Each row of numbers belongs to one of the elements below and depends on some of the facts about them. Some rows are named. Which element is each other row?

How the elements are related:
χ: uses; Δ: is of sort; σ: belongs to class
χ(<1001>, <190>); χ(<1005>, <984>); χ(<1024>, <826>); χ(<1027>, <74>); χ(<1029>, <646>)
χ(<1105>, <574>); χ(<1115>, <72>); χ(<111>, <51>); χ(<1122>, <955>); χ(<130>, <1012>)
χ(<134>, <200>); χ(<136>, <1122>); χ(<139>, <776>); χ(<178>, <704>); χ(<179>, <228>)
χ(<17>, <1115>); χ(<187>, <179>); χ(<190>, <134>); χ(<198>, <1027>); χ(<200>, <920>)
χ(<226>, <1001>); χ(<242>, <62>); χ(<261>, <32>); χ(<303>, <688>); χ(<308>, <1096>)
χ(<311>, <120>); χ(<318>, <90>); χ(<32>, <82>); χ(<344>, <757>); χ(<402>, <93>)
χ(<408>, <822>); χ(<412>, <982>); χ(<447>, <772>); χ(<464>, <530>); χ(<51>, <187>)
χ(<521>, <827>); χ(<548>, <742>); χ(<54>, <536>); χ(<557>, <139>); χ(<562>, <548>)
χ(<565>, <464>); χ(<574>, <1005>); χ(<62>, <107>); χ(<646>, <463>); χ(<656>, <701>)
χ(<688>, <754>); χ(<68>, <1029>); χ(<704>, <922>); χ(<706>, <562>); χ(<723>, <751>)
χ(<72>, <812>); χ(<742>, <136>); χ(<74>, <900>); χ(<751>, <344>); χ(<754>, <1077>)
χ(<757>, <318>); χ(<780>, <557>); χ(<804>, <997>); χ(<812>, <198>); χ(<822>, <1105>)
χ(<827>, <178>); χ(<82>, <54>); χ(<834>, <656>); χ(<883>, <1024>); χ(<900>, <181>)
χ(<90>, <311>); χ(<920>, <99>); χ(<922>, <261>); χ(<926>, <983>); χ(<93>, <111>)
χ(<955>, <538>); χ(<982>, <303>); χ(<983>, <780>); χ(<984>, <834>); χ(<997>, <308>)
χ(<99>, <402>); Δ(<1001>, brotrepil); Δ(<1005>, draflote); Δ(<1012>, draflote); Δ(<1024>, brotrepil)
Δ(<1027>, draflote); Δ(<1029>, brotrepil); Δ(<1068>, brotrepil); Δ(<1077>, draflote); Δ(<107>, brotrepil)
Δ(<1096>, brotrepil); Δ(<1105>, draflote); Δ(<1115>, draflote); Δ(<111>, draflote); Δ(<1122>, brotrepil)
Δ(<119>, draflote); Δ(<120>, draflote); Δ(<130>, draflote); Δ(<134>, brotrepil); Δ(<136>, brotrepil)
Δ(<139>, draflote); Δ(<178>, brotrepil); Δ(<179>, draflote); Δ(<17>, draflote); Δ(<181>, draflote)
Δ(<187>, brotrepil); Δ(<190>, brotrepil); Δ(<198>, draflote); Δ(<200>, draflote); Δ(<226>, brotrepil)
Δ(<228>, draflote); Δ(<23>, draflote); Δ(<242>, draflote); Δ(<261>, brotrepil); Δ(<303>, draflote)
Δ(<308>, draflote); Δ(<311>, draflote); Δ(<318>, brotrepil); Δ(<32>, draflote); Δ(<336>, draflote)
Δ(<344>, draflote); Δ(<402>, brotrepil); Δ(<408>, draflote); Δ(<412>, draflote); Δ(<436>, draflote)
Δ(<447>, draflote); Δ(<463>, draflote); Δ(<464>, brotrepil); Δ(<51>, brotrepil); Δ(<521>, draflote)
Δ(<530>, draflote); Δ(<536>, draflote); Δ(<538>, brotrepil); Δ(<548>, brotrepil); Δ(<54>, draflote)
Δ(<557>, draflote); Δ(<562>, draflote); Δ(<565>, brotrepil); Δ(<574>, draflote); Δ(<583>, draflote)
Δ(<62>, draflote); Δ(<646>, brotrepil); Δ(<656>, draflote); Δ(<688>, draflote); Δ(<68>, draflote)
Δ(<701>, draflote); Δ(<704>, brotrepil); Δ(<706>, draflote); Δ(<722>, brotrepil); Δ(<723>, brotrepil)
Δ(<72>, draflote); Δ(<742>, draflote); Δ(<74>, brotrepil); Δ(<751>, draflote); Δ(<754>, brotrepil)
Δ(<757>, draflote); Δ(<767>, draflote); Δ(<772>, brotrepil); Δ(<776>, brotrepil); Δ(<780>, brotrepil)
Δ(<795>, brotrepil); Δ(<804>, draflote); Δ(<812>, draflote); Δ(<822>, draflote); Δ(<826>, draflote)
Δ(<827>, brotrepil); Δ(<82>, draflote); Δ(<834>, draflote); Δ(<861>, brotrepil); Δ(<871>, brotrepil)
Δ(<883>, draflote); Δ(<900>, brotrepil); Δ(<90>, brotrepil); Δ(<915>, brotrepil); Δ(<920>, draflote)
Δ(<922>, draflote); Δ(<926>, draflote); Δ(<93>, draflote); Δ(<955>, brotrepil); Δ(<982>, brotrepil)
Δ(<983>, draflote); Δ(<984>, brotrepil); Δ(<997>, brotrepil); Δ(<99>, brotrepil); σ(<1001>, b)
σ(<1005>, a); σ(<1012>, a); σ(<1024>, a); σ(<1027>, f); σ(<1029>, d)
σ(<1068>, c); σ(<1077>, d); σ(<107>, d); σ(<1096>, b); σ(<1105>, a)
σ(<1115>, a); σ(<111>, a); σ(<1122>, b); σ(<119>, e); σ(<120>, b)
σ(<130>, a); σ(<134>, c); σ(<136>, a); σ(<139>, d); σ(<178>, b)
σ(<179>, a); σ(<17>, a); σ(<181>, f); σ(<187>, f); σ(<190>, d)
σ(<198>, a); σ(<200>, a); σ(<226>, b); σ(<228>, e); σ(<23>, d)
σ(<242>, d); σ(<261>, a); σ(<303>, a); σ(<308>, c); σ(<311>, a)
σ(<318>, b); σ(<32>, b); σ(<336>, b); σ(<344>, f); σ(<402>, e)
σ(<408>, b); σ(<412>, c); σ(<436>, d); σ(<447>, d); σ(<463>, d)
σ(<464>, b); σ(<51>, a); σ(<521>, d); σ(<530>, f); σ(<536>, a)
σ(<538>, a); σ(<548>, a); σ(<54>, a); σ(<557>, a); σ(<562>, b)
σ(<565>, b); σ(<574>, d); σ(<583>, e); σ(<62>, c); σ(<646>, c)
σ(<656>, a); σ(<688>, b); σ(<68>, c); σ(<701>, b); σ(<704>, b)
σ(<706>, c); σ(<722>, f); σ(<723>, a); σ(<72>, b); σ(<742>, a)
σ(<74>, a); σ(<751>, b); σ(<754>, a); σ(<757>, a); σ(<767>, c)
σ(<772>, b); σ(<776>, b); σ(<780>, a); σ(<795>, a); σ(<804>, a)
σ(<812>, e); σ(<822>, a); σ(<826>, d); σ(<827>, b); σ(<82>, a)
σ(<834>, a); σ(<861>, b); σ(<871>, a); σ(<883>, b); σ(<900>, a)
σ(<90>, b); σ(<915>, f); σ(<920>, d); σ(<922>, d); σ(<926>, c)
σ(<93>, b); σ(<955>, c); σ(<982>, d); σ(<983>, e); σ(<984>, b)
σ(<997>, c); σ(<99>, b)

Some elements and their rows:
<548>: [-10   9  -4   9  -8   3   6   0  11   2 -14 -15 -18 -17  10   6   7   1
   8   2  11  14  -3  -3  -3 -33  -6  -6   2   8  -9  -6   4 -11  -4]
<742>: [  3   6   5 -11 -19  12  -1  -7  -2   8  -9  -8   1  -3   2   0 -20   0
   1   2   9  18  -1  -1   3  -2   1   3   4  13   3  16  -4  -6  12]
<772>: [  1   8 -23   6   5 -22  10   0   4 -14 -10  -5 -17 -15   7  -8  16   8
  20   0  -4   2   3 -20   2  -7  -3  15  15 -24  12  -7  11  -9  -3]
<408>: [  2  11  12   0 -15 -18  -9 -41 -20   9 -56   7 -26  42 -22  22  -8  51
 -24  13 -14  27   9  -1  23 -29   4 -21 -21  15   6  18   2  11  15]
<311>: [  4   6   2  -9 -20  13  -2  -4   0   3   1  -5   3  -9   7  -4 -21  -3
   8   3   9  20   3 -10   4  10   1   7  13   6   9  16  -3  -9   8]
<804>: [ -1   4   7 -10 -18  11  -1  -8  -5  18 -17  -7   2   2  -7   5 -15   0
  -5   5   9  14  -5   9  -1  -9   1   1  -7  18  -6  16   3   4  13]
<62>: [-17 -12  16  12   8   9 -16   3  -2 -14  38  -3  20  15  14   3 -12  -2
 -12  -8 -17 -15 -13  33  27  22  -5 -13 -13  20   0   3 -36  12  -1]
<1024>: [ -9  10  -7  12  -4   5   7   2   9   1  -6 -10 -12 -22   7   5   9  -3
  14   3   8  14  -3  -7  -6 -23  -5   0   4   2  -8  -9   8  -8  -8]
<565>: [ -6   3 -17   4   3 -26  10  -5   2   2 -31 -11 -24  -1  -3   0  20  10
   5   5   0  -4  -2   0   1 -30  -9   4  -3 -10  -2  -2  15   0   3]
<688>: [  9   2  -9 -15 -10 -16   1 -10  -8   1 -19  -3  -5   8  -5  -9  -9  11
   3   2  -4   2   3  -8   9   8   2  16   8  -8  16  18   4  -1  18]
<754>: [ -8  10  -7  11  -5   5   6   2  10  -2  -4 -11 -13 -23  11   3   7  -3
  15   3  10  16  -1  -9  -5 -21  -5   0   6   1  -5  -8   5 -11  -8]
<93>: [  9  24 -22  -1  16   4  19 -24 -44  19   1  16  49   9 -60  -4  34   5
  29  -6 -25 -22 -14 -14 -29  21  26  39 -14 -15  -9  -8  23  41  18]
<827>: [-24 -14 -26  12 -19 -32   4  -1   6   9 -25 -21 -23  19  20 -14  38 -12
  46  34  34 -16  38 -10   1 -24 -54 -21  10  -7  13  39   7   3  10]
<200>: [-18   5  -7   1  14   4   1  11  -9  38  -1  27  19 -28 -28  19 -16 -31
 -21  29 -12  34 -22  25 -18  55  19  37 -31 -20 -28  -1  64  47 -25]
<261>: [ -1  10  -1   6 -10   3   5   2  18 -10 -11 -16 -26 -24  19   3  -4   7
   3  -6   9  21  -4  -9   6 -32  -2  -4  12   5   0 -10  -4 -26  -5]
<982>: [  5  -8  11   4   9   5  -2  16  15  -4   2   8 -12   3   8   3  15  -7
  -9  -3  12  -9  15  -7 -18 -21  -4 -26  -1   0 -10 -21   1 -14 -16]
<1005>: [  4   5   5 -11 -22  11  -2  -6   0   5  -8  -9  -2  -4   6  -1 -22   0
   2   1  10  19   1  -3   6  -1   1   3   8  13   6  18  -6 -10  12]
<228>: [ 16  12 -16  14  39  19  22 -40 -52  -5  62  14  84  23 -60  -4  52  16
  38 -28 -23 -52 -21  -9 -33  33  28  16   6  -6   2 -19 -23  31  10]
<181>: [ 17   4  15   8 -11  10 -24   1  -1 -28  25  44  -3  20  21  -1 -12  11
  10  12 -13  24  55 -60  16  45   0 -22  16 -18  33   1 -14  -5 -18]
<72>: [ 13 -10  -7 -36 -11 -20   9   3   0  10 -37 -28  -9   4  -7 -20 -17  -1
 -14 -14   8 -25 -20  24   5 -20   1  24   5   7   4  20  -2 -11  36]

Name these rows:
No name comes twice in this set of rows, the named rows included.
[ 11  40 -11   6   5  47  23 -32 -51  19  24   8  76   5 -64  -2  43   3
  54 -21 -16 -24 -14 -27 -45   2  32  27  -8  13 -18 -18  -3  33  26] | <179>
[-51 -16  -3  40  52 -14  -9  32  11   9  38  24   9 -27   1  29   9 -35
 -33  24 -33   5 -34  62   6  51   1  11 -50 -23 -39 -32  41  56 -60] | <134>
[ -4  12 -12  12  -7   7   5   6  14 -14  11  -8 -13 -33  22  -4   4  -5
  26   0   8  21   5 -25   0  -5  -5   6  22 -10   7 -10   1 -21 -12] | <538>
[ 17  -6  30 -10  -8  13 -15  -4   0   1  -6  19  -5  29  -2  10 -14  13
 -28   0   6   6  21  -9  -3  -4   4 -32  -6  14   2   1 -10  -9  -1] | <574>
[ 25  17  15 -21 -12  15  -1  -7   7 -17 -10  -6 -15 -23   6   4 -49  26
 -31 -28 -14  35 -24  -6  18  -8  35  19  14  10   9 -13 -14 -34   9] | <82>
[ 28  20  15 -21  -9  16  -1  -6   7 -19 -10  -6 -16 -27   5   5 -52  28
 -34 -33 -17  38 -27  -7  19  -8  39  21  16   9   8 -17 -15 -37   7] | <54>
[ -9   9  -6  11  -5   5   6   1  10   0  -8 -11 -14 -20   9   5   8  -2
  12   2   9  15  -2  -6  -4 -25  -6  -1   4   3  -7  -8   6 -10  -6] | <780>
[ 25   8  -1 -24  -8 -15   1 -11  -1 -17 -25  -6 -20  -4   1  -8 -33  30
 -22 -19 -16  15 -12  -9  23  -3  21  21  16  -6  21   2  -8 -25  18] | <32>
[-27  -3 -28  14  37 -40   8  19   5  26 -22  25 -17 -35 -18  19  10 -24
 -24  36 -20  24 -21  27 -12  38   8  40 -32 -52 -27 -16  86  47 -42] | <1001>
[ -2  41 -20  26  18  36  29 -22 -36  11  21   3  54 -11 -54   3  66   1
  60 -18 -14 -24 -16 -28 -50 -23  22  20 -11   3 -28 -40   7  27   7] | <51>
[ 16  -6  19  -6 -10   5 -18   8   2 -12   5  26  -5  24  11  -4 -14   4
  -7   4  -5   0  35 -27   9  19  -1 -20   1  -3  15   3 -12  -3  -3] | <1027>
[ -8   8  -6  10  -7   4   5   2  13  -3  -6 -12 -16 -21  14   3   6  -1
  14   2  10  16   0  -9  -2 -24  -7  -3   8   2  -3  -6   3 -14  -7] | <136>
[  7 -29   4 -15  12 -20   2  -9  -1  -4  12 -18   5  20   1  -5 -11   9
 -28 -14  11 -30 -21  40  12   3  -5  -7  10   9  11  18 -25 -10  10] | <812>

The same elements again, as new rows of numbers:
Some rows with their names:
<54>: [ -3  15 -35  16  56   2  29   9 -13 -13   9   2   8 -21]
<574>: [-36  -5  -9  11   4  -4  -7   3  14  -5   7  19  -4   7]
<565>: [  7 -12  -1  -1  -3   9   0  -4   0  -3 -18  16   1  31]
<139>: [-24  -7  -8   7   1   0 -16   2  14   6  13   8   1  -1]
<242>: [-24   1 -18  11 -10   3 -21  -3   7  -7   1  12   2  14]
<900>: [  0  -2  36  -6  19 -20  39   9  -1   3 -18   8 -27  -1]
<1115>: [  8  32 -43   4   7  24  -1   5 -28  17  -1  -6  -2  -4]
<179>: [ 29  68  23 -44 -10  -5 -13 -54  24 -31  22 -37  26 -10]
<871>: [ 21   5   7  -8  11   1  21  -1 -10   6 -20  -4 -10   5]
<93>: [ 24  27  21 -15 -18 -11 -42 -40  30 -31  18 -25  35  -4]
<1122>: [  5 -21  10  -5  11   8   5   4   6  15  -7  14  -2  14]
<861>: [  9 -18   9  -4   7   6   0  -2   6   6  -9  10   2  17]
<780>: [ 19   4   5  -7  13   2  24   0 -13   9 -20  -2 -12   6]
<23>: [-22  -5  -8   8  -3   0 -19  -1  15   2  12   5   3   1]
<72>: [ -8   8 -33   6   3  24 -18   6  -8  15  10  12   8   5]
<722>: [  1 -30  -2 -10  -2  10   9  -8   7  -3  -6  -9 -15  13]
<804>: [ -1  35 -14   9  -2  -2   4   2 -20  -7  -9   1 -11   1]
<922>: [-34  -6 -10   7  -4   5 -12   9   9  16  11  16 -10   4]
<228>: [ 16  43  18 -41 -20  -6  -1 -50  55 -22  37 -61  28 -17]
<464>: [  8 -18   8  -5   7   7   1  -1   5   6 -10  11   2  18]

Rows to name:
No name comes twice in this set of rows, the named rows included.
[-33 -10   0   4   1  -4   4   6   8  -8  16   1 -26  -9] | <1027>
[ 14  14 -12  -2   3   8  23  -2 -22  -6 -34   7 -14  26] | <723>
[ 44   0  15 -12 -29 -15   0 -38  33 -27 -11 -60  19   5] | <402>
[ 61 -40  24  39 -23 -36 -49 -12   1 -25 -34 -32  25  -2] | <1001>
[ -9  -9  28 -14 -31  10  -5  12  -4  40 -18  23 -32  30] | <827>
[ 51 -14  31  -2 -17 -19 -36 -31  20 -25 -14 -28  31   8] | <99>
[ 23 -10  12  25 -27 -31 -58 -24  22 -29   1 -34  29 -13] | <920>
[-41  11   3   2 -51   6 -27  11  -2  27  -6  25 -33  25] | <521>
[-38 -20  25   2  13 -19  13  11  20  -3  26  -2 -31 -26] | <181>
[ -8 -11  24 -12 -24  10  -2  12  -2  36 -16  23 -27  27] | <178>
[  4 -20   7  -5   9   8   6   3   4  12  -8  15  -1  16] | <318>
[-13  11 -13  11  -6   3 -18   2  -2  -8   2  15   1  13] | <883>
[  2   0  31  -6  19 -16  37   9  -4   4 -19   7 -25   1] | <74>
[ 33  59  21 -29 -13 -12 -17 -45  18 -31  14 -39  24 -13] | <111>

